Here is a tiny trained network, its code and every weight. The questions are about switching its units off for an input and a class, where a switched-off unit gives its printed mean instead of its output.

import numpy as np


def w(rows, s, z=0):
    codes = np.array(rows[::2]) - 128.0
    scale = np.full(codes.shape[1], s)
    scale[-1] = z or s
    return codes * scale


def norm(h):
    return h / np.sqrt((h * h).mean(-1, keepdims=True) + 1e-5)


def f(y):
    return np.maximum(y, 0)


def log_softmax(a):
    a = a - a.max(-1, keepdims=True)
    return a - np.log(np.exp(a).sum(-1, keepdims=True))


def net(x, mask):
    res = np.array(x, float).reshape(1, 6) / 4 @ E
    u = 0
    for l in range(2):
        y = f(norm(res) @ A[l][:, :-1].T + A[l][:, -1])
        res = res + np.where(mask[u : u + 15], y, B[l][:, -1]) @ B[l][:, :-1]
        u += 15
    return log_softmax(norm(res)[-1] @ U[:, :-1].T + U[:, -1])


A, B = {}, {}
E = w([
[184,26,123,150,65,145],'x0',
[176,172,90,129,128,222],'x1',
[99,117,2,129,143,96],'x2',
[168,193,115,117,44,77],'x3',
[128,127,129,128,128,129],'x4',
[36,127,130,119,57,181],'x5',
],0.0099)
A[0] = w([
[126,151,123,125,47,83,42],'L0N0',
[135,162,96,130,84,199,84],'L0N1',
[205,108,119,131,208,78,53],'L0N2',
[53,29,122,134,222,187,39],'L0N3',
[91,80,32,136,125,92,21],'L0N4',
[1,114,113,126,40,184,24],'L0N5',
[137,144,98,129,158,231,49],'L0N6',
[33,70,165,128,114,50,33],'L0N7',
[148,115,216,142,136,149,55],'L0N8',
[105,143,196,129,106,153,49],'L0N9',
[136,180,93,130,49,91,2],'L0N10',
[77,125,26,132,132,139,46],'L0N11',
[19,226,133,117,158,136,65],'L0N12',
[136,5,106,125,27,169,66],'L0N13',
[119,142,195,128,95,161,53],'L0N14',
],0.023,0.0043)
B[0] = w([
[190,181,158,117,93,122,190],'L0N0',
[115,94,89,126,70,57,182],'L0N1',
[175,83,63,165,176,152,218],'L0N2',
[216,228,180,113,84,117,235],'L0N3',
[71,124,146,40,176,134,211],'L0N4',
[252,62,62,131,184,182,245],'L0N5',
[105,111,85,131,42,72,191],'L0N6',
[91,83,60,141,18,61,223],'L0N7',
[86,134,142,51,167,116,197],'L0N8',
[120,126,122,55,175,114,176],'L0N9',
[189,197,169,103,98,108,196],'L0N10',
[79,94,163,48,167,122,214],'L0N11',
[62,169,144,225,175,144,247],'L0N12',
[50,175,141,223,178,130,239],'L0N13',
[101,117,142,58,153,146,177],'L0N14',
],0.039,0.014)
A[1] = w([
[187,185,217,114,49,166,38],'L1N0',
[81,88,93,122,28,110,28],'L1N1',
[81,98,93,129,29,133,34],'L1N2',
[196,43,90,152,160,202,18],'L1N3',
[65,139,185,230,155,174,40],'L1N4',
[58,93,182,5,151,183,2],'L1N5',
[81,153,138,202,138,164,6],'L1N6',
[113,81,102,145,52,104,55],'L1N7',
[108,148,133,186,149,151,75],'L1N8',
[176,166,167,117,96,157,6],'L1N9',
[165,86,104,135,135,185,9],'L1N10',
[142,118,125,173,90,137,146],'L1N11',
[123,82,169,139,82,178,120],'L1N12',
[152,143,153,130,111,147,94],'L1N13',
[87,109,108,148,151,151,116],'L1N14',
],0.025,0.005)
B[1] = w([
[223,169,186,153,116,119,193],'L1N0',
[140,65,111,159,85,98,181],'L1N1',
[143,52,132,162,91,88,167],'L1N2',
[161,95,108,157,116,237,219],'L1N3',
[70,167,125,197,167,112,200],'L1N4',
[106,84,153,2,168,144,251],'L1N5',
[85,149,129,161,177,105,179],'L1N6',
[103,78,119,127,94,116,172],'L1N7',
[77,144,136,132,143,104,180],'L1N8',
[164,143,181,142,113,99,163],'L1N9',
[166,88,114,164,155,171,162],'L1N10',
[101,149,113,94,120,115,161],'L1N11',
[123,170,99,111,143,106,128],'L1N12',
[147,135,143,130,110,106,144],'L1N13',
[144,149,169,122,115,96,178],'L1N14',
],0.058,0.012)
U = w([
[110,109,158,5,195,130,116],'0',
[60,183,142,226,187,106,111],'1',
[242,210,185,126,83,110,119],'2',
[150,99,143,140,136,127,249],'3',
[197,84,61,156,163,212,117],'4',
[113,64,87,131,40,60,120],'5',
[115,152,134,116,100,168,95],'6',
[80,167,134,114,22,212,41],'7',
],0.015,0.019)

Each question gives the input, the list of numbers given to net, and the class t.
The units are the neurons (one row each of A and B). Each row of codes is followed by its name. A weight is (code - 128) times the scale printed after its matrix; where a second scale follows, it is the last column's (A, B and U).
mask holds one flag per neuron, layer by layer. A switched-off neuron (its flag False) gives its mean, the last column of its row in B, instead of its output. The means were averaged over made-up inputs and are rounded, as every weight is.
A unit's drop is (log p(t) with every unit on - log p(t) with that unit switched off) / (log p(t) with every unit on - log p(t) with every unit switched off).
The circuit of an input: a set's keep is (log p(t) with only the set's units on - log p(t) with every unit switched off) / (log p(t) with every unit on - log p(t) with every unit switched off). Starting from the 12 units with the biggest drops (on a tie, the unit counted first), units are removed one at a time, each time the one whose removal leaves the highest keep (on an exact tie, the one counted first), for as long as the keep stays at least 0.8.
units of the circuit, in order: the units of the circuit, biggest drop first
most important unit: the unit with the biggest drop
top k neurons: the k neurons with the biggest drops, biggest first
top k neurons in layer l: the k neurons of layer l with the biggest drops, biggest first
input [8,-6,0,2,-3,-6], class 1: most important unit	L0N13
input [-7,8,4,2,-2,8], class 4: top 4 neurons	L0N5, L0N13, L0N7, L1N3
input [5,-7,1,-3,-4,-4], class 5: top 3 neurons	L0N7, L0N12, L0N5
input [0,-5,4,6,-3,-3], class 2: top 2 neurons	L0N10, L0N0
input [0,7,0,3,-2,5], class 5: top 2 neurons	L0N1, L0N6
input [-1,7,-6,-1,2,7], class 4: top 4 neurons	L0N5, L0N7, L0N4, L0N11
input [5,8,2,-4,6,-5], class 5: top 3 neurons	L0N6, L0N5, L0N12
input [-8,6,-4,0,4,-3], class 1: top 2 neurons	L0N12, L0N7
input [-6,7,-6,-6,4,-5], class 5: top 2 neurons in layer 1	L1N5, L1N0
input [-6,-7,2,1,6,-7], class 4: top 4 neurons in layer 0	L0N2, L0N13, L0N6, L0N1
input [-1,8,-1,0,7,5], class 5: top 2 neurons in layer 0	L0N6, L0N1
input [-3,-6,-5,-3,3,-6], class 4: top 4 neurons	L0N2, L0N4, L0N6, L0N11
input [8,4,4,7,6,1], class 1: top 2 neurons	L0N13, L0N3
input [2,7,0,7,6,3], class 2: units of the circuit, in order	L0N10
input [7,-5,2,6,-4,5], class 1: top 2 neurons	L0N13, L0N3
input [-6,-7,4,0,3,6], class 5: top 2 neurons in layer 0	L0N7, L0N13
input [-8,5,-4,-8,0,7], class 1: top 2 neurons	L0N12, L0N10
input [-7,3,2,-1,-1,8], class 4: top 2 neurons in layer 1	L1N3, L1N10
input [8,-7,7,8,-4,7], class 1: top 2 neurons in layer 0	L0N13, L0N3
input [8,-3,2,4,7,2], class 1: most important unit	L0N13
input [1,-8,2,4,-1,8], class 4: top 3 neurons in layer 0	L0N5, L0N6, L0N1
input [-7,3,1,5,7,8], class 4: top 2 neurons	L0N5, L0N13
input [-3,8,3,6,1,5], class 5: top 2 neurons	L0N1, L0N3
input [-3,-7,1,-8,3,-6], class 2: top 2 neurons	L0N3, L0N5
input [7,8,3,3,5,8], class 4: top 3 neurons in layer 0	L0N5, L0N12, L0N7
input [8,-1,7,-7,-2,1], class 1: top 2 neurons in layer 0	L0N13, L0N8
input [-7,8,3,-4,5,-1], class 5: units of the circuit, in order	L0N6
input [4,7,-2,-8,8,-3], class 2: top 2 neurons in layer 0	L0N3, L0N7
